Here is a tiny trained network, its code and every weight. The questions are about switching its units off for an input and a target symbol, where a switched-off unit gives its printed mean instead of its output.

import numpy as np


def w(rows, s, z=0):
    codes = np.array(rows[::2]) - 128.0
    scale = np.full(codes.shape[1], s)
    scale[-1] = z or s
    return codes * scale


def norm(h):
    return h / np.sqrt((h * h).mean(-1, keepdims=True) + 1e-5)


def f(y):
    return np.maximum(y, 0)


def softmax(a):
    e = np.exp(a - a.max(-1, keepdims=True))
    return e / e.sum(-1, keepdims=True)


def log_softmax(a):
    a = a - a.max(-1, keepdims=True)
    return a - np.log(np.exp(a).sum(-1, keepdims=True))


def net(x, mask):
    ids = ['ΔΠΣΩαβγζηλμξφψ'.index(c) for c in x.split()]
    T = len(ids)
    res = E[ids] + P[:T]
    u = 0
    for l in range(2):
        r = norm(res)
        for j in range(3):
            rows = slice(2 * j, 2 * j + 2)
            q, k, v = (r @ M[l][rows].T for M in (Q, K, V))
            z = softmax(np.where(np.tri(T) > 0, q @ k.T / 2**0.5, -1e9)) @ v
            o = O[l][rows]
            res = res + np.where(mask[u + j], z, o[:, -1]) @ o[:, :-1]
        u += 3
        y = f(norm(res) @ A[l][:, :-1].T + A[l][:, -1])
        res = res + np.where(mask[u : u + 12], y, B[l][:, -1]) @ B[l][:, :-1]
        u += 12
    return log_softmax(norm(res)[-1] @ U[:, :-1].T + U[:, -1])


Q, K, V, O, A, B = {}, {}, {}, {}, {}, {}
E = w([
[77,121,111,148,84,157],'Δ',
[94,72,199,161,78,100],'Π',
[98,147,155,49,153,92],'Σ',
[70,110,109,152,70,149],'Ω',
[61,122,110,162,50,125],'α',
[75,136,129,188,49,96],'β',
[72,128,123,177,53,100],'γ',
[62,121,118,164,47,129],'ζ',
[55,128,122,165,43,123],'η',
[130,140,178,125,78,241],'λ',
[225,74,109,102,100,120],'μ',
[131,252,40,209,151,131],'ξ',
[112,127,103,185,160,13],'φ',
[122,91,186,189,114,35],'ψ',
],0.017)
P = w([
[79,1,115,193,204,190],'0',
[76,96,91,139,38,85],'1',
[103,119,106,143,52,102],'2',
[131,127,118,142,61,112],'3',
[142,133,126,135,71,112],'4',
[150,142,130,125,76,104],'5',
[161,150,133,121,82,101],'6',
[171,159,137,121,87,101],'7',
[175,168,142,115,91,103],'8',
[183,176,145,120,97,99],'9',
[190,179,147,113,96,99],'10',
[196,183,146,114,101,104],'11',
[199,203,152,121,105,109],'12',
],0.0085)
Q[0] = w([
[177,141,133,168,254,126],'0.h0',
[201,73,129,163,77,73],'0.h0',
[183,144,67,209,104,161],'0.h1',
[146,109,176,101,125,158],'0.h1',
[181,179,115,118,79,95],'0.h2',
[132,60,102,115,227,180],'0.h2',
],0.0092)
K[0] = w([
[213,149,53,163,174,76],'0.h0',
[168,28,137,194,130,94],'0.h0',
[161,117,114,205,116,149],'0.h1',
[112,100,138,125,155,191],'0.h1',
[222,37,128,113,100,110],'0.h2',
[1,174,240,150,187,133],'0.h2',
],0.0071)
V[0] = w([
[65,227,98,149,164,160],'0.h0',
[166,131,146,104,102,167],'0.h0',
[189,95,83,194,74,148],'0.h1',
[99,118,120,192,189,52],'0.h1',
[95,174,145,43,118,111],'0.h2',
[8,155,160,173,180,154],'0.h2',
],0.011)
O[0] = w([
[254,66,100,135,82,62,152],'0.h0',
[135,94,76,139,168,154,214],'0.h0',
[36,127,169,28,132,115,241],'0.h1',
[121,140,120,132,42,137,3],'0.h1',
[124,234,178,168,72,180,65],'0.h2',
[103,86,168,236,108,108,115],'0.h2',
],0.0092,0.0041)
A[0] = w([
[154,43,178,131,159,57,77],'0.n0',
[78,126,75,96,107,50,110],'0.n1',
[154,140,88,131,224,109,114],'0.n2',
[11,172,170,143,110,84,3],'0.n3',
[126,71,109,215,170,80,56],'0.n4',
[182,146,169,128,169,145,54],'0.n5',
[46,152,78,118,36,175,173],'0.n6',
[70,123,118,57,172,218,69],'0.n7',
[165,50,144,77,145,170,85],'0.n8',
[47,191,37,185,179,120,100],'0.n9',
[98,135,146,127,171,169,84],'0.n10',
[173,79,169,74,185,87,91],'0.n11',
],0.011,0.0072)
B[0] = w([
[71,87,166,147,172,113,150],'0.n0',
[184,155,117,204,171,133,196],'0.n1',
[102,133,203,137,62,126,158],'0.n2',
[177,248,119,133,82,29,187],'0.n3',
[91,82,172,114,136,76,156],'0.n4',
[172,112,78,165,108,132,143],'0.n5',
[112,122,188,191,167,35,254],'0.n6',
[191,144,116,164,115,117,226],'0.n7',
[132,188,145,167,117,133,184],'0.n8',
[84,36,198,177,142,95,168],'0.n9',
[180,136,92,112,110,117,161],'0.n10',
[95,147,150,196,133,86,151],'0.n11',
],0.011,0.0084)
Q[1] = w([
[197,175,80,49,236,70],'1.h0',
[60,31,125,169,45,67],'1.h0',
[194,146,155,68,170,99],'1.h1',
[96,90,153,219,13,189],'1.h1',
[113,129,149,111,123,15],'1.h2',
[93,59,140,246,38,140],'1.h2',
],0.012)
K[1] = w([
[121,161,53,13,129,136],'1.h0',
[124,105,111,254,160,85],'1.h0',
[42,2,148,116,127,135],'1.h1',
[162,205,196,148,108,86],'1.h1',
[117,95,104,147,124,81],'1.h2',
[134,217,157,148,99,72],'1.h2',
],0.013)
V[1] = w([
[198,153,135,67,140,80],'1.h0',
[213,167,105,98,147,50],'1.h0',
[92,148,187,171,136,199],'1.h1',
[115,165,153,159,1,146],'1.h1',
[126,100,75,134,113,20],'1.h2',
[228,179,112,144,86,96],'1.h2',
],0.01)
O[1] = w([
[95,114,28,98,26,149,135],'1.h0',
[90,82,37,26,2,119,200],'1.h0',
[135,74,46,199,24,33,197],'1.h1',
[163,18,148,30,94,74,192],'1.h1',
[157,113,187,112,223,218,255],'1.h2',
[116,94,78,71,194,189,199],'1.h2',
],0.0084,0.0064)
A[1] = w([
[87,139,158,176,109,173,46],'1.n0',
[122,81,178,105,101,179,200],'1.n1',
[125,55,189,119,219,111,1],'1.n2',
[5,32,176,148,134,149,59],'1.n3',
[73,196,109,87,209,192,174],'1.n4',
[160,76,94,84,169,95,190],'1.n5',
[148,185,198,170,138,177,180],'1.n6',
[60,157,83,36,159,142,20],'1.n7',
[72,91,107,69,136,151,52],'1.n8',
[138,72,104,219,118,113,82],'1.n9',
[154,199,33,93,84,143,180],'1.n10',
[219,123,117,151,135,134,14],'1.n11',
],0.017,0.0036)
B[1] = w([
[95,77,115,148,175,140,139],'1.n0',
[97,158,138,140,137,119,161],'1.n1',
[122,117,162,191,87,128,254],'1.n2',
[116,57,119,170,202,57,182],'1.n3',
[138,156,77,252,132,148,135],'1.n4',
[88,154,136,119,120,125,185],'1.n5',
[97,136,98,93,113,110,210],'1.n6',
[92,157,201,92,148,142,149],'1.n7',
[106,149,139,81,155,161,140],'1.n8',
[90,149,155,104,120,142,242],'1.n9',
[155,91,179,178,164,107,233],'1.n10',
[169,141,85,86,120,162,201],'1.n11',
],0.017,0.011)
U = w([
[110,108,153,76,130,152,111],'Δ',
[111,182,30,188,157,166,174],'Π',
[119,115,136,96,119,145,97],'Σ',
[74,88,171,177,176,64,141],'Ω',
[118,109,139,95,121,145,104],'α',
[123,186,169,131,208,207,93],'β',
[124,69,5,160,14,90,116],'γ',
[129,255,212,150,36,123,86],'ζ',
[95,24,87,56,69,119,119],'η',
[121,122,150,89,147,146,112],'λ',
[102,108,156,68,128,150,105],'μ',
[116,125,140,109,145,168,104],'ξ',
[172,245,95,59,110,121,255],'φ',
[248,116,142,133,148,134,177],'ψ',
],0.014,0.0083)

Each question gives the input, a string of symbols that net reads in full, and the target symbol t.
The units are the heads (2 rows each of Q, K, V and O) and the neurons (one row each of A and B). Each row of codes is followed by its name. A weight is (code - 128) times the scale printed after its matrix; where a second scale follows, it is the last column's (O, A, B and U).
mask holds one flag per unit, layer by layer, with each layer's heads first. A switched-off unit (its flag False) gives its mean, the last column of its rows in O or B, instead of its output. The means were averaged over made-up inputs and are rounded, as every weight is.
A unit's drop is (log p(t) with every unit on - log p(t) with that unit switched off) / (log p(t) with every unit on - log p(t) with every unit switched off).
The circuit of an input: a set's keep is (log p(t) with only the set's units on - log p(t) with every unit switched off) / (log p(t) with every unit on - log p(t) with every unit switched off). Starting from the 12 units with the biggest drops (on a tie, the unit counted first), units are removed one at a time, each time the one whose removal leaves the highest keep (on an exact tie, the one counted first), for as long as the keep stays at least 0.8.
circuit, biggest first: the units of the circuit, biggest drop first
most important unit: the unit with the biggest drop
top k neurons: the k neurons with the biggest drops, biggest first
k most important neurons of layer l: the k neurons of layer l with the biggest drops, biggest first
which heads matter: for each layer, one digit per head in row order, 1 if its drop is at least 0.15 and else 0, layers parted by /
input μ Σ λ ξ ψ ξ γ λ Ω β Σ, target Π: most important unit -> 1.h1
input λ ζ Σ α γ β η λ λ β γ, target ζ: which heads matter -> 001 / 000
input φ Σ ξ Σ ψ Σ, target φ: which heads matter -> 111 / 000
input ξ Σ λ β λ, target ζ: 4 most important neurons of layer 0 -> [0.n7, 0.n9, 0.n3, 0.n10]
input ξ λ λ Π ψ γ Σ λ Σ Π, target ζ: which heads matter -> 100 / 000
input λ ξ μ Σ μ λ β μ λ λ Π, target γ: which heads matter -> 001 / 111
input μ ξ ξ Σ β ξ Σ ξ Δ λ, target Π: circuit, biggest first -> [1.h1, 0.h2, 1.n4]
input ζ γ λ η λ ξ ξ ξ η, target ζ: which heads matter -> 000 / 000
input λ ξ ξ ξ γ λ λ λ λ ξ λ ξ, target ψ: which heads matter -> 100 / 000
input Σ η γ ψ μ λ ξ λ ψ, target η: circuit, biggest first -> [0.h2, 1.h0]
input Σ λ γ ξ λ ψ λ β λ Σ, target ζ: top 2 neurons -> [0.n2, 0.n3]
input μ Π ζ λ μ, target ζ: circuit, biggest first -> [1.h2, 0.h0, 1.n3, 0.h2]
input λ λ ξ ξ φ ξ α λ ξ, target ψ: circuit, biggest first -> [0.h0, 0.n6, 1.n10, 1.n11]
input λ β ξ λ β ξ γ Σ β Σ λ Σ Σ, target ψ: top neuron -> [0.n6]
input μ ψ λ, target Π: circuit, biggest first -> [0.h2, 1.h1, 1.n4]
input ψ Π ψ, target ζ: circuit, biggest first -> [0.h0, 0.n3]
input Ω λ α Σ λ ζ η λ α λ Ω, target ζ: which heads matter -> 010 / 000
input μ λ λ λ ξ ψ λ Π γ, target Π: which heads matter -> 001 / 010
input Σ Σ μ ξ Ω, target η: which heads matter -> 011 / 100
input λ η β Δ ξ γ α λ η, target ζ: circuit, biggest first -> [0.n3]
input Ω λ ζ Ω Σ Σ, target ζ: 3 most important neurons of layer 0 -> [0.n6, 0.n9, 0.n3]
input ξ γ ζ λ λ λ, target φ: 2 most important neurons of layer 0 -> [0.n7, 0.n3]
input ξ λ λ ψ μ γ λ ψ ξ β λ, target β: top 3 neurons -> [0.n6, 1.n10, 1.n7]
input λ Σ ξ β α λ α β λ μ Σ λ α, target γ: which heads matter -> 001 / 111
input λ ξ ψ γ Σ Σ β λ λ λ γ, target ζ: which heads matter -> 000 / 000
input Σ Π ξ ψ Ω φ β β λ λ λ Σ Σ, target φ: which heads matter -> 011 / 000
input ξ λ μ λ ψ β λ ξ ξ φ λ ξ, target β: 3 most important neurons of layer 1 -> [1.n10, 1.n7, 1.n4]
input λ ξ λ γ λ ξ λ λ λ, target ψ: top 3 neurons -> [1.n10, 0.n6, 0.n7]
input λ Σ ξ μ λ λ λ γ, target γ: circuit, biggest first -> [0.h2, 1.h0]
input λ ψ λ ψ μ ξ λ ξ Π, target γ: most important unit -> 1.h2
